Here is a tiny trained network, its code and every weight. The questions are about switching its units off for an input and a target symbol, where a switched-off unit gives its printed mean instead of its output.

import numpy as np


def w(rows, s, z=0):
    codes = np.array(rows[::2]) - 128.0
    scale = np.full(codes.shape[1], s)
    scale[-1] = z or s
    return codes * scale


def f(y):
    return y / 2 * (1 + np.tanh(0.7978845608 * (y + 0.044715 * y**3)))


def softmax(a):
    e = np.exp(a - a.max(-1, keepdims=True))
    return e / e.sum(-1, keepdims=True)


def log_softmax(a):
    a = a - a.max(-1, keepdims=True)
    return a - np.log(np.exp(a).sum(-1, keepdims=True))


def net(x, mask):
    ids = ['βθξπστφψω'.index(c) for c in x.split()]
    T = len(ids)
    res = E[ids] + P[:T]
    u = 0
    for l in range(2):
        q, k, v = (res @ M[l].T for M in (Q, K, V))
        z = softmax(np.where(np.tri(T) > 0, q @ k.T / 2**0.5, -1e9)) @ v
        res = res + np.where(mask[u], z, O[l][:, -1]) @ O[l][:, :-1]
        u += 1
        y = f(res @ A[l][:, :-1].T + A[l][:, -1])
        res = res + np.where(mask[u : u + 16], y, B[l][:, -1]) @ B[l][:, :-1]
        u += 16
    return log_softmax(res[-1] @ U[:, :-1].T + U[:, -1])


Q, K, V, O, A, B = {}, {}, {}, {}, {}, {}
E = w([
[178,136,178],'β',
[161,134,215],'θ',
[148,114,110],'ξ',
[167,135,213],'π',
[65,133,91],'σ',
[125,156,133],'τ',
[107,32,54],'φ',
[187,6,217],'ψ',
[90,207,176],'ω',
],0.02)
P = w([
[76,184,219],'0',
[193,255,164],'1',
[136,254,137],'2',
[136,242,116],'3',
[118,225,99],'4',
[123,213,113],'5',
[115,207,109],'6',
[102,202,100],'7',
[72,199,94],'8',
[56,195,98],'9',
[81,175,113],'10',
[85,171,112],'11',
[131,164,108],'12',
],0.0051)
Q[0] = w([
[105,251,254],'0.h0',
[100,172,129],'0.h0',
],0.0034)
K[0] = w([
[126,89,95],'0.h0',
[57,195,1],'0.h0',
],0.0081)
V[0] = w([
[128,220,52],'0.h0',
[49,156,2],'0.h0',
],0.0077)
O[0] = w([
[254,135,102,186],'0.h0',
[217,140,72,3],'0.h0',
],0.0074,0.00046)
A[0] = w([
[64,74,71,33],'0.n0',
[228,167,153,1],'0.n1',
[198,150,176,85],'0.n2',
[145,198,97,144],'0.n3',
[109,168,209,90],'0.n4',
[174,172,63,164],'0.n5',
[50,75,138,88],'0.n6',
[76,197,114,35],'0.n7',
[116,86,224,41],'0.n8',
[94,207,92,134],'0.n9',
[173,1,143,160],'0.n10',
[128,65,111,137],'0.n11',
[78,184,181,117],'0.n12',
[137,83,67,191],'0.n13',
[121,67,51,146],'0.n14',
[202,71,115,192],'0.n15',
],0.0099,0.0032)
B[0] = w([
[190,75,99,191],'0.n0',
[171,171,101,175],'0.n1',
[124,97,110,198],'0.n2',
[85,110,192,200],'0.n3',
[206,111,37,255],'0.n4',
[135,138,197,205],'0.n5',
[193,168,124,198],'0.n6',
[51,70,109,166],'0.n7',
[152,167,112,241],'0.n8',
[69,96,162,222],'0.n9',
[10,173,164,187],'0.n10',
[137,177,204,145],'0.n11',
[229,62,85,237],'0.n12',
[195,201,144,187],'0.n13',
[255,151,166,204],'0.n14',
[112,156,184,153],'0.n15',
],0.0056,0.0038)
Q[1] = w([
[148,193,255],'1.h0',
[226,130,105],'1.h0',
],0.0051)
K[1] = w([
[216,74,223],'1.h0',
[1,157,58],'1.h0',
],0.0074)
V[1] = w([
[16,152,206],'1.h0',
[60,74,1],'1.h0',
],0.0098)
O[1] = w([
[84,86,247,78],'1.h0',
[85,205,114,2],'1.h0',
],0.016,0.0058)
A[1] = w([
[77,88,174,16],'1.n0',
[86,98,167,70],'1.n1',
[129,30,246,230],'1.n2',
[103,42,92,102],'1.n3',
[190,167,126,58],'1.n4',
[141,145,149,76],'1.n5',
[95,93,58,53],'1.n6',
[92,179,158,55],'1.n7',
[144,73,117,96],'1.n8',
[12,208,141,166],'1.n9',
[145,196,118,208],'1.n10',
[141,161,169,137],'1.n11',
[88,122,126,188],'1.n12',
[220,82,80,56],'1.n13',
[111,60,152,101],'1.n14',
[124,204,77,254],'1.n15',
],0.013,0.0056)
B[1] = w([
[214,86,70,134],'1.n0',
[224,155,69,132],'1.n1',
[64,177,99,225],'1.n2',
[159,74,253,151],'1.n3',
[52,201,171,169],'1.n4',
[130,117,132,122],'1.n5',
[232,74,90,136],'1.n6',
[122,84,34,121],'1.n7',
[173,122,128,159],'1.n8',
[196,77,194,137],'1.n9',
[214,154,157,158],'1.n10',
[197,41,154,135],'1.n11',
[99,240,140,134],'1.n12',
[57,97,84,249],'1.n13',
[94,127,114,144],'1.n14',
[253,182,161,172],'1.n15',
],0.0061,0.012)
U = w([
[134,94,52,75],'β',
[168,67,72,4],'θ',
[96,158,78,171],'ξ',
[173,55,56,67],'π',
[219,153,211,204],'σ',
[115,142,103,226],'τ',
[144,217,2,48],'φ',
[74,19,148,137],'ψ',
[131,133,104,137],'ω',
],0.0092,0.0044)

Each question gives the input, a string of symbols that net reads in full, and the target symbol t.
The units are the heads (2 rows each of Q, K, V and O) and the neurons (one row each of A and B). Each row of codes is followed by its name. A weight is (code - 128) times the scale printed after its matrix; where a second scale follows, it is the last column's (O, A, B and U).
mask holds one flag per unit, layer by layer, with each layer's heads first. A switched-off unit (its flag False) gives its mean, the last column of its rows in O or B, instead of its output. The means were averaged over made-up inputs and are rounded, as every weight is.
A unit's drop is (log p(t) with every unit on - log p(t) with that unit switched off) / (log p(t) with every unit on - log p(t) with every unit switched off).
The circuit of an input: a set's keep is (log p(t) with only the set's units on - log p(t) with every unit switched off) / (log p(t) with every unit on - log p(t) with every unit switched off). Starting from the 12 units with the biggest drops (on a tie, the unit counted first), units are removed one at a time, each time the one whose removal leaves the highest keep (on an exact tie, the one counted first), for as long as the keep stays at least 0.8.
units of the circuit, in order: the units of the circuit, biggest drop first
k most important neurons: the k neurons with the biggest drops, biggest first
drop when u is switched off: that unit's drop, to one decimal
input π θ π π σ π σ, target π: units of the circuit, in order : 0.n4, 1.h0
input φ φ σ φ β, target φ: units of the circuit, in order : 1.h0
input π ψ β σ, target ψ: units of the circuit, in order : 1.n3, 0.n9, 1.h0
input φ φ π, target φ: units of the circuit, in order : 1.h0, 0.n14, 0.h0
input π σ β π π τ, target π: 2 most important neurons : 0.n4, 0.n12
input β π τ ψ π, target ψ: units of the circuit, in order : 1.h0, 0.n10, 1.n13
input β τ π π π π, target π: 2 most important neurons : 0.n4, 0.n12
input β σ σ π ψ ψ π σ, target ψ: 2 most important neurons : 1.n3, 1.n15
input β σ τ ψ ψ θ, target ψ: units of the circuit, in order : 1.h0, 0.h0
input ω ω φ σ ξ, target σ: 3 most important neurons : 0.n12, 0.n7, 1.n2
input σ τ θ σ σ φ σ τ, target σ: 2 most important neurons : 1.n2, 1.n15
input σ φ φ ξ, target φ: 2 most important neurons : 0.n14, 1.n13
input σ τ σ ξ σ σ, target σ: 2 most important neurons : 1.n13, 1.n2
input τ π τ φ π ψ φ, target ψ: units of the circuit, in order : 1.n3
input σ π τ β π θ π σ, target π: 2 most important neurons : 1.n6, 0.n4
input σ θ θ π β, target π: 2 most important neurons : 0.n4, 1.n2
input φ β π ω, target π: drop when 1.h0 is switched off : 0.5
input σ σ φ, target σ: drop when 0.n0 is switched off : 0.0
input σ β ω β σ ω ω φ σ φ ψ ψ φ, target ψ: drop when 0.n15 is switched off : 0.1
input φ β ψ, target ψ: drop when 1.h0 is switched off : 0.7
input π σ ψ τ θ ψ ψ ω, target ψ: most important neuron : 1.n3
